Below are the code and all the weights of a small trained network. Each question names an input and a class and asks about switching units off, where a switched-off unit gives its printed mean instead of its output.

import numpy as np


def w(rows, s, z=0):
    codes = np.array(rows[::2]) - 128.0
    scale = np.full(codes.shape[1], s)
    scale[-1] = z or s
    return codes * scale


def norm(h):
    return h / np.sqrt((h * h).mean(-1, keepdims=True) + 1e-5)


def f(y):
    return np.maximum(y, 0)


def log_softmax(a):
    a = a - a.max(-1, keepdims=True)
    return a - np.log(np.exp(a).sum(-1, keepdims=True))


def net(x, mask):
    res = np.array(x, float).reshape(1, 7) / 4 @ E
    u = 0
    for l in range(2):
        y = f(norm(res) @ A[l][:, :-1].T + A[l][:, -1])
        res = res + np.where(mask[u : u + 12], y, B[l][:, -1]) @ B[l][:, :-1]
        u += 12
    return log_softmax(norm(res)[-1] @ U[:, :-1].T + U[:, -1])


A, B = {}, {}
E = w([
[150,8,169],'x0',
[176,92,251],'x1',
[101,137,78],'x2',
[43,147,163],'x3',
[69,204,115],'x4',
[126,181,125],'x5',
[45,122,165],'x6',
],0.0029)
A[0] = w([
[61,33,94,184],'L0N0',
[127,207,127,44],'L0N1',
[25,102,104,24],'L0N2',
[173,180,179,35],'L0N3',
[174,238,2,223],'L0N4',
[22,53,247,209],'L0N5',
[89,90,225,255],'L0N6',
[200,244,138,70],'L0N7',
[231,84,68,252],'L0N8',
[141,78,87,63],'L0N9',
[120,110,133,106],'L0N10',
[71,136,70,51],'L0N11',
],0.0055,0.00095)
B[0] = w([
[107,121,75,192],'L0N0',
[151,146,168,170],'L0N1',
[175,119,79,175],'L0N2',
[113,154,140,157],'L0N3',
[35,132,176,247],'L0N4',
[82,203,189,255],'L0N5',
[95,184,133,225],'L0N6',
[100,160,170,187],'L0N7',
[94,204,123,224],'L0N8',
[145,127,121,157],'L0N9',
[184,254,76,138],'L0N10',
[215,84,121,169],'L0N11',
],0.004,0.0038)
A[1] = w([
[103,82,114,157],'L1N0',
[83,136,201,253],'L1N1',
[128,63,87,73],'L1N2',
[113,193,99,139],'L1N3',
[122,71,42,177],'L1N4',
[187,254,100,214],'L1N5',
[136,93,102,159],'L1N6',
[126,107,32,165],'L1N7',
[234,180,185,234],'L1N8',
[73,150,102,94],'L1N9',
[109,161,55,193],'L1N10',
[97,165,121,98],'L1N11',
],0.0073,0.0017)
B[1] = w([
[79,135,116,145],'L1N0',
[30,241,250,253],'L1N1',
[89,198,119,145],'L1N2',
[143,189,246,207],'L1N3',
[138,48,160,169],'L1N4',
[55,95,248,243],'L1N5',
[75,132,186,144],'L1N6',
[64,3,129,175],'L1N7',
[83,57,128,216],'L1N8',
[181,85,75,191],'L1N9',
[118,111,230,200],'L1N10',
[165,30,159,186],'L1N11',
],0.0029,0.0048)
U = w([
[187,166,2,2],'0',
[92,214,210,238],'1',
[222,81,72,62],'2',
],0.0083,0.0034)

Each question gives the input, the list of numbers given to net, and the class t.
The units are the neurons (one row each of A and B). Each row of codes is followed by its name. A weight is (code - 128) times the scale printed after its matrix; where a second scale follows, it is the last column's (A, B and U).
mask holds one flag per neuron, layer by layer. A switched-off neuron (its flag False) gives its mean, the last column of its row in B, instead of its output. The means were averaged over made-up inputs and are rounded, as every weight is.
A unit's drop is (log p(t) with every unit on - log p(t) with that unit switched off) / (log p(t) with every unit on - log p(t) with every unit switched off).
The circuit of an input: a set's keep is (log p(t) with only the set's units on - log p(t) with every unit switched off) / (log p(t) with every unit on - log p(t) with every unit switched off). Starting from the 12 units with the biggest drops (on a tie, the unit counted first), units are removed one at a time, each time the one whose removal leaves the highest keep (on an exact tie, the one counted first), for as long as the keep stays at least 0.8.
circuit, biggest first: the units of the circuit, biggest drop first
most important unit: the unit with the biggest drop
top k neurons: the k neurons with the biggest drops, biggest first
top k neurons in layer l: the k neurons of layer l with the biggest drops, biggest first
drop of u: that unit's drop, to one decimal
input [4,-5,3,-5,1,3,-5], class 2: top 2 neurons => [L0N5; L1N1]
input [0,-1,-3,-7,-7,1,2], class 2: top 2 neurons => [L1N1; L0N5]
input [-2,8,6,-3,-8,1,-3], class 2: top 3 neurons in layer 0 => [L0N5; L0N4; L0N7]
input [6,-5,-5,-4,7,-8,5], class 2: most important unit => L0N0
input [3,-5,2,-5,-7,-5,7], class 0: circuit, biggest first => [L1N1; L1N5; L0N0]
input [-3,-6,5,-8,-6,-3,-7], class 1: top 3 neurons => [L0N4; L1N5; L0N8]
input [8,-5,-7,-3,3,-5,-4], class 2: top 2 neurons in layer 0 => [L0N4; L0N5]
input [-2,-2,8,-1,3,-7,3], class 0: top 3 neurons => [L1N1; L0N5; L1N5]
input [3,-2,8,4,-2,1,-6], class 2: top 2 neurons in layer 0 => [L0N5; L0N6]
input [7,-5,8,0,1,-5,5], class 2: drop of L1N1 => 0.2
input [8,-8,-6,4,3,-8,0], class 2: drop of L1N7 => 0.1
input [4,-5,7,-2,-3,3,4], class 0: drop of L0N5 => 0.1
